Here is a tiny trained network, its code and every weight. The questions are about switching its units off for an input and a class, where a switched-off unit gives its printed mean instead of its output.

import numpy as np


def w(rows, s, z=0):
    codes = np.array(rows[::2]) - 128.0
    scale = np.full(codes.shape[1], s)
    scale[-1] = z or s
    return codes * scale


def f(y):
    return np.maximum(y, 0)


def log_softmax(a):
    a = a - a.max(-1, keepdims=True)
    return a - np.log(np.exp(a).sum(-1, keepdims=True))


def net(x, mask):
    res = np.array(x, float).reshape(1, 4) / 4 @ E
    y = f(res @ A[0][:, :-1].T + A[0][:, -1])
    res = res + np.where(mask, y, B[0][:, -1]) @ B[0][:, :-1]
    return log_softmax(res[-1] @ U[:, :-1].T + U[:, -1])


A, B = {}, {}
E = w([
[68,182,45,181,250,203,117,81,107,199,93],'x0',
[47,178,99,152,14,70,8,81,106,110,110],'x1',
[154,157,3,165,115,24,158,227,202,185,154],'x2',
[170,171,155,53,223,70,21,84,156,176,219],'x3',
],0.0071)
A[0] = w([
[137,174,122,183,126,170,103,122,142,131,132,240],'neuron 1',
[97,183,45,159,201,145,131,78,87,182,85,35],'neuron 2',
[58,139,88,185,215,150,117,76,114,189,108,37],'neuron 3',
[175,136,151,62,202,99,117,112,141,140,182,204],'neuron 4',
[149,154,77,189,152,78,164,229,163,170,170,40],'neuron 5',
[104,142,74,195,154,82,139,187,166,168,102,116],'neuron 6',
[92,122,123,219,91,127,215,160,117,127,46,50],'neuron 7',
[80,174,86,162,168,150,148,103,134,129,74,138],'neuron 8',
[51,159,130,135,60,79,39,108,75,101,119,130],'neuron 9',
[87,186,62,151,63,88,69,115,108,135,114,52],'neuron 10',
[161,147,130,56,190,84,66,114,132,144,167,86],'neuron 11',
[116,77,141,154,112,165,227,182,110,135,67,99],'neuron 12',
[185,165,37,190,118,51,150,202,206,146,131,96],'neuron 13',
[112,150,167,65,188,106,67,136,148,154,222,59],'neuron 14',
[75,179,87,121,185,196,107,74,120,157,76,218],'neuron 15',
[116,104,194,86,142,189,112,50,83,93,86,41],'neuron 16',
[77,84,101,199,70,179,202,167,113,64,42,100],'neuron 17',
[196,79,198,59,27,58,121,172,151,29,160,121],'neuron 18',
[133,141,63,156,144,49,167,207,163,163,146,129],'neuron 19',
[177,58,187,42,53,51,133,172,140,81,148,1],'neuron 20',
[41,169,100,162,54,93,1,75,143,105,98,57],'neuron 21',
[102,163,55,196,214,207,107,133,102,163,132,39],'neuron 22',
[214,53,136,111,241,193,215,199,151,119,167,75],'neuron 23',
[104,102,205,110,149,198,96,59,93,100,98,65],'neuron 24',
[162,158,146,96,174,95,86,81,176,171,188,51],'neuron 25',
[98,106,208,129,132,218,102,57,45,75,92,99],'neuron 26',
[137,82,198,70,181,174,169,100,78,106,120,121],'neuron 27',
[145,166,152,14,194,83,72,96,154,182,189,102],'neuron 28',
[83,114,104,210,86,159,193,155,83,98,86,24],'neuron 29',
[154,195,142,93,165,104,87,104,134,158,219,59],'neuron 30',
[198,71,135,78,208,161,209,167,172,166,126,54],'neuron 31',
],0.0065,0.0067)
B[0] = w([
[74,93,115,90,152,109,195,161,210,120,147,222],'neuron 1',
[156,78,197,141,142,87,165,179,31,144,174,185],'neuron 2',
[144,82,200,160,182,92,152,190,29,126,175,184],'neuron 3',
[48,121,60,158,106,133,152,116,184,52,80,244],'neuron 4',
[217,187,183,104,61,186,74,105,104,172,141,189],'neuron 5',
[153,182,190,107,90,161,107,127,147,139,180,198],'neuron 6',
[118,144,77,202,71,156,74,117,83,44,101,191],'neuron 7',
[104,109,173,147,174,86,169,144,102,124,173,192],'neuron 8',
[158,73,55,67,200,118,129,59,188,186,53,227],'neuron 9',
[190,95,91,87,152,122,106,86,95,192,67,182],'neuron 10',
[75,143,56,202,87,153,70,133,85,46,124,194],'neuron 11',
[45,99,52,191,79,140,78,125,140,65,91,207],'neuron 12',
[180,213,179,80,74,193,64,94,162,154,197,226],'neuron 13',
[111,123,89,206,79,173,109,108,88,66,125,190],'neuron 14',
[70,106,163,104,175,71,206,216,130,118,175,255],'neuron 15',
[209,202,169,105,84,185,65,115,123,182,178,196],'neuron 16',
[63,138,93,194,52,148,100,120,120,52,122,235],'neuron 17',
[83,58,208,131,215,63,224,224,72,143,198,252],'neuron 18',
[181,189,181,79,80,175,105,102,188,165,175,218],'neuron 19',
[143,66,215,147,194,58,173,189,2,170,183,190],'neuron 20',
[179,50,52,91,195,111,98,80,126,205,38,219],'neuron 21',
[139,88,189,141,178,68,148,192,33,162,167,190],'neuron 22',
[180,41,56,97,196,114,101,46,132,181,23,244],'neuron 23',
[193,192,190,86,60,161,63,108,144,163,187,205],'neuron 24',
[117,121,80,210,61,147,78,127,57,71,119,179],'neuron 25',
[183,217,189,102,72,178,69,110,167,154,175,240],'neuron 26',
[170,180,92,88,106,165,101,94,183,185,146,219],'neuron 27',
[68,149,97,194,75,145,87,131,110,38,101,227],'neuron 28',
[129,118,104,200,70,119,65,144,62,63,96,180],'neuron 29',
[105,118,124,232,64,144,78,130,97,68,97,182],'neuron 30',
[182,79,72,101,165,96,88,73,111,202,31,208],'neuron 31',
],0.0063,0.0081)
U = w([
[93,141,89,209,84,145,105,125,103,36,99,102],'0',
[188,228,156,80,94,161,102,114,146,164,190,100],'1',
[122,81,168,134,170,86,182,185,56,137,183,93],'2',
[167,78,75,90,165,121,118,82,130,179,5,101],'3',
[56,142,104,80,136,120,201,148,237,86,139,254],'4',
],0.013,0.016)

Each question gives the input, the list of numbers given to net, and the class t.
The units are the neurons (one row each of A and B). Each row of codes is followed by its name. A weight is (code - 128) times the scale printed after its matrix; where a second scale follows, it is the last column's (A, B and U).
mask holds one flag per neuron, in row order. A switched-off neuron (its flag False) gives its mean, the last column of its row in B, instead of its output. The means were averaged over made-up inputs and are rounded, as every weight is.
A unit's drop is (log p(t) with every unit on - log p(t) with that unit switched off) / (log p(t) with every unit on - log p(t) with every unit switched off).
The circuit of an input: a set's keep is (log p(t) with only the set's units on - log p(t) with every unit switched off) / (log p(t) with every unit on - log p(t) with every unit switched off). Starting from the 12 units with the biggest drops (on a tie, the unit counted first), units are removed one at a time, each time the one whose removal leaves the highest keep (on an exact tie, the one counted first), for as long as the keep stays at least 0.8.
units of the circuit, in order: the units of the circuit, biggest drop first
most important unit: the unit with the biggest drop
k most important neurons: the k neurons with the biggest drops, biggest first
drop of u: that unit's drop, to one decimal
input [-8,-6,8,-4], class 1: most important unit : neuron 13
input [-7,-8,5,-2], class 3: 2 most important neurons : (neuron 23; neuron 31)
input [4,5,3,-3], class 3: 4 most important neurons : (neuron 21; neuron 18; neuron 10; neuron 9)
input [8,3,-8,-7], class 1: 2 most important neurons : (neuron 26; neuron 24)
input [3,-6,-2,5], class 3: 3 most important neurons : (neuron 23; neuron 31; neuron 17)
input [6,7,-1,7], class 0: 3 most important neurons : (neuron 28; neuron 11; neuron 30)
input [-2,-4,-3,4], class 0: units of the circuit, in order : (neuron 28; neuron 4)
input [-4,-8,5,4], class 3: 2 most important neurons : (neuron 23; neuron 31)
input [6,5,-6,1], class 1: 4 most important neurons : (neuron 26; neuron 24; neuron 18; neuron 16)
input [-6,-1,0,5], class 2: 3 most important neurons : (neuron 18; neuron 20; neuron 17)
input [5,-5,4,-4], class 2: 2 most important neurons : (neuron 22; neuron 9)
input [-4,-8,-7,-7], class 3: 3 most important neurons : (neuron 23; neuron 31; neuron 27)
input [-6,-3,5,5], class 2: 3 most important neurons : (neuron 18; neuron 20; neuron 26)
input [-5,-6,0,-1], class 3: 2 most important neurons : (neuron 23; neuron 31)
input [-4,6,-7,-5], class 1: units of the circuit, in order : (neuron 26)
input [6,2,5,0], class 2: drop of neuron 27 : 0.1
input [6,5,-8,-4], class 1: drop of neuron 26 : 0.2
input [6,-1,-6,-5], class 1: drop of neuron 24 : 0.5
